Each row has a name. Each piece below is followed by the name of the row it came from, unless a question asks for something else. Each question is about the rows just above it.

[ 0.42,  0.06, -0.58, -0.31,  0.03] -> J201
[ 0.26,  0.21, -0.58,  0.20, -0.07] -> J872
[ 0.42, -0.73, -0.58, -0.31,  0.03] -> J660
[-0.82,  0.37,  0.38,  0.53,  0.17] -> J397
[ 0.11, -0.19, -0.20,  0.29,  0.13] -> J834
[ 0.42, -0.07,  0.21, -0.58,  0.20] -> J924
[ 0.08, -0.54, -0.26,  0.69, -0.30] -> J188
[ 0.08,  0.07, -0.13, -0.01,  0.00] -> J91
What comes right after [0.06] in the named rows?
[-0.58]
Where do [ 0.21, -0.58,  0.20, -0.07] appear?
J872

[-0.06, -0.01, -0.01, -0.10, -0.01,  0.00,  0.08,  0.06, -0.02, -0.02,
 -0.01, -0.08, -0.02,  0.04, -0.02,  0.08,  0.06, -0.03,  0.03,  0.03,
 -0.01, -0.04,  0.13, -0.04,  0.07,  0.10] : J50
[-0.11, -0.05, -0.14, -0.01, -0.07,  0.02,  0.12,  0.03, -0.12,  0.18,
  0.12, -0.14, -0.07,  0.14, -0.05,  0.07,  0.03,  0.04,  0.06, -0.05,
 -0.09,  0.07,  0.07, -0.20, -0.09,  0.08] : J733
[-0.04,  0.03,  0.04,  0.05,  0.01,  0.00, -0.02,  0.00,  0.02, -0.05,
 -0.02,  0.00,  0.01, -0.04, -0.02,  0.01, -0.07,  0.02,  0.00,  0.01,
  0.00, -0.03, -0.06, -0.01, -0.02, -0.01] : J962
[ 0.14, -0.01, -0.01, -0.26,  0.01, -0.01,  0.03,  0.04,  0.03, -0.03,
 -0.06,  0.02,  0.02,  0.03,  0.05,  0.02,  0.23, -0.12, -0.01,  0.04,
  0.07, -0.02,  0.28,  0.13,  0.20,  0.10] : J948
[-0.16, -0.09, -0.23,  0.06, -0.11,  0.03,  0.15,  0.01, -0.19,  0.31,
  0.21, -0.19, -0.12,  0.22, -0.07,  0.08, -0.01,  0.09,  0.07, -0.10,
 -0.14,  0.13,  0.00, -0.31, -0.19,  0.06] : J328
[ 0.32, -0.10, -0.18, -0.19, -0.01,  0.02, -0.05, -0.08, -0.01,  0.25,
  0.08,  0.12, -0.03,  0.11,  0.11, -0.16,  0.32, -0.09, -0.07, -0.09,
  0.05,  0.19,  0.19,  0.18,  0.05, -0.09] : J494
[-0.10, -0.21, -0.52, -0.05, -0.22,  0.05,  0.27, -0.01, -0.35,  0.68,
  0.41, -0.29, -0.25,  0.47, -0.08,  0.07,  0.21,  0.09,  0.09, -0.22,
 -0.23,  0.34,  0.17, -0.45, -0.28,  0.10] : J86
[ 0.00, -0.06, -0.15,  0.09, -0.06,  0.02,  0.01, -0.06, -0.09,  0.23,
  0.14, -0.03, -0.06,  0.11, -0.01, -0.05, -0.01,  0.06,  0.00, -0.10,
 -0.07,  0.13, -0.08, -0.11, -0.16, -0.07] : J114
[ 0.01, -0.19, -0.41,  0.05, -0.13,  0.05,  0.04, -0.12, -0.22,  0.59,
  0.32, -0.04, -0.16,  0.30,  0.02, -0.13,  0.16,  0.07, -0.01, -0.23,
 -0.13,  0.35, -0.02, -0.17, -0.29, -0.13] : J319
[-0.05,  0.00, -0.04, -0.16, -0.03,  0.00,  0.11,  0.07, -0.04,  0.01,
  0.00, -0.10, -0.02,  0.08, -0.02,  0.10,  0.11, -0.04,  0.04,  0.04,
 -0.01, -0.03,  0.21, -0.06,  0.10,  0.15] : J112
[ 0.16, -0.04, -0.08, -0.15,  0.00,  0.01, -0.01, -0.01,  0.00,  0.10,
  0.01,  0.05, -0.01,  0.06,  0.06, -0.06,  0.19, -0.07, -0.02, -0.02,
 -0.01, -0.03,  0.15,  0.11,  0.07, -0.01] : J624
Right after [0.20] comes
[0.10]
What comes right after [-0.31] in the named rows?
[-0.19]
asked: [-0.05,  0.00, -0.04, -0.16, -0.03,  0.00,  0.11,  0.07, -0.04,  0.01,
  0.00, -0.10, -0.02,  0.08, -0.02,  0.10,  0.11, -0.04,  0.04,  0.04,
 -0.01, -0.03,  0.21, -0.06,  0.10,  0.15]
J112

[-0.86,  0.72, -0.39, -0.34, -0.70,  0.23, -0.12, -0.79,  0.63, -0.23,
 -0.26,  0.50,  0.57, -0.48, -0.64,  0.76,  0.09, -0.42,  0.17,  0.00,
 -0.48,  0.88, -0.54, -0.55,  0.70,  0.21,  0.22] : J395
[ 0.82,  0.58, -0.55,  0.58,  0.22,  0.30, -0.80,  0.74,  0.31,  0.25,
  0.07,  0.80,  0.36, -0.35,  0.52, -0.08,  0.21,  0.04, -0.38, -0.13,
  0.02, -0.12,  0.71,  0.84,  0.68, -0.88, -0.11] : J850
[ 0.74,  0.79, -0.60,  0.56, -0.70,  0.70,  0.17,  0.27,  0.25,  0.87,
 -0.33,  0.56,  0.22, -0.55,  0.84, -0.63,  0.63, -0.51, -0.56, -0.80,
  0.50, -0.18,  0.84,  0.03, -0.45,  0.57,  0.09] : J898
[ 0.74,  0.79, -0.60,  0.56, -0.70,  0.70,  0.17,  0.27,  0.25,  0.87,
 -0.33,  0.56,  0.30, -0.55,  0.84, -0.63,  0.63, -0.51, -0.56, -0.80,
  0.50, -0.18,  0.84,  0.03, -0.45,  0.57,  0.09] : J768
[-0.86, -0.46, -0.62, -0.68,  0.20,  0.43,  0.89, -0.61, -0.39, -0.02,
  0.68, -0.51, -0.77, -0.26,  0.18,  0.70,  0.05,  0.01,  0.17,  0.18,
  0.28, -0.13,  0.36,  0.65, -0.34, -0.28, -0.38] : J567
[ 0.74,  0.79, -0.60,  0.56, -0.70,  0.70,  0.17, -0.02, -0.61, -0.39,
 -0.33,  0.56,  0.30, -0.55,  0.84, -0.63,  0.63, -0.51,  0.15, -0.77,
 -0.54, -0.09,  0.00, -0.83,  0.06,  0.13,  0.54] : J870
What comes right after [0.01] in the named rows?
[0.17]
Which row holds [-0.61, -0.39, -0.02]?
J567

[ 0.31,  0.70,  0.04,  0.19, -0.54]  J631
[-0.40, -0.71, -0.09,  0.19, -0.54]  J247
[ 0.19,  0.42,  0.03,  0.18, -0.40]  J496
[ 0.31,  0.70,  0.04,  0.19, -0.28]  J864
[ 0.14, -0.53,  0.03, -0.05, -0.34]  J128
[-0.40, -0.71, -0.09,  0.19, -0.54] is in which row?
J247
[ 0.31,  0.70,  0.04,  0.19, -0.54] is in which row?
J631

[-0.43,  0.03,  0.01,  0.41] = J132
[-0.16, -0.33,  0.00,  0.14] = J229
[-0.33, -0.01,  0.14,  0.12] = J106
[-0.08,  0.45,  0.38,  0.29] = J161
[-0.32,  0.30,  0.47, -0.35] = J523
[ 0.45,  0.27,  0.09, -0.06] = J856
[ 0.10,  0.13, -0.06,  0.29] = J955
[-0.06,  0.30, -0.21, -0.64] = J774
[-0.13, -0.10,  0.91, -0.15] = J375
What comes right after [-0.08] in the named rows?
[0.45]
asked: [-0.33,  0.00,  0.14]
J229
The row with [-0.06,  0.29] is
J955
asked: [ 0.47, -0.35]
J523
What comes right after [-0.21] in the named rows?
[-0.64]
[0.45, 0.38, 0.29] is in which row?
J161
asked: [-0.32,  0.30]
J523

[ 0.22, -0.16,  0.27,  0.10, -0.08, -0.30, -0.09, -0.43,  0.22, -0.02,
 -0.18,  0.56,  0.13, -0.58,  0.75,  0.24, -0.08]  J719
[-0.29,  0.42,  0.24, -0.36, -0.10, -0.31,  0.06,  0.06, -0.05,  0.11,
  0.29,  0.40,  0.05, -0.17,  0.05,  0.00, -0.09]  J875
[-0.29, -0.64, -0.18, -0.25,  0.15, -0.04, -0.04, -0.26,  0.29,  0.20,
  0.07,  0.21, -0.03, -0.34,  0.05, -0.14, -0.34]  J167
[-0.04, -0.26,  0.17,  0.10, -0.10,  0.22,  0.28, -0.26,  0.33, -0.52,
  0.36,  0.64,  0.57, -0.56,  0.37,  0.24, -0.12]  J734
[-0.13, -0.23,  0.27, -0.14,  0.38, -0.04, -0.02,  0.00, -0.05,  0.12,
  0.36,  0.17, -0.14, -0.83,  0.68, -0.21, -0.35]  J892
[-0.18, -0.50, -0.38, -0.43,  0.12, -0.16,  0.21,  0.06,  0.01,  0.20,
  0.03,  0.49,  0.21, -0.78, -0.03, -0.33, -0.28]  J110
[-0.14, -0.43,  0.01, -0.26,  0.19, -0.18, -0.09, -0.07,  0.10, -0.19,
 -0.26,  0.17,  0.37, -0.17,  0.10, -0.02, -0.33]  J80
[ 0.10, -0.64,  0.22, -0.58,  0.03,  0.15,  0.43,  0.04,  0.04, -0.09,
  0.29,  0.39, -0.14, -0.55,  0.62, -0.41, -0.34]  J582
[-0.19, -0.37,  0.13, -0.37,  0.37, -0.31, -0.09, -0.45,  0.24, -0.38,
  0.21,  0.36,  0.51, -0.73,  0.48, -0.29, -0.08]  J814
[ 0.10, -0.64,  0.22, -0.58,  0.03,  0.15,  0.43,  0.04,  0.04,  0.12,
 -0.01,  0.31,  0.18, -0.61, -0.03, -0.28, -0.63]  J207
Right after [0.18] comes
[-0.61]
What comes right after [-0.56] in the named rows?
[0.37]
[ 0.57, -0.56,  0.37] is in which row?
J734
What comes right after [0.28] in the named rows?
[-0.26]
[-0.18, -0.50, -0.38, -0.43,  0.12, -0.16,  0.21,  0.06,  0.01,  0.20,
  0.03,  0.49,  0.21, -0.78, -0.03, -0.33, -0.28] is in which row?
J110

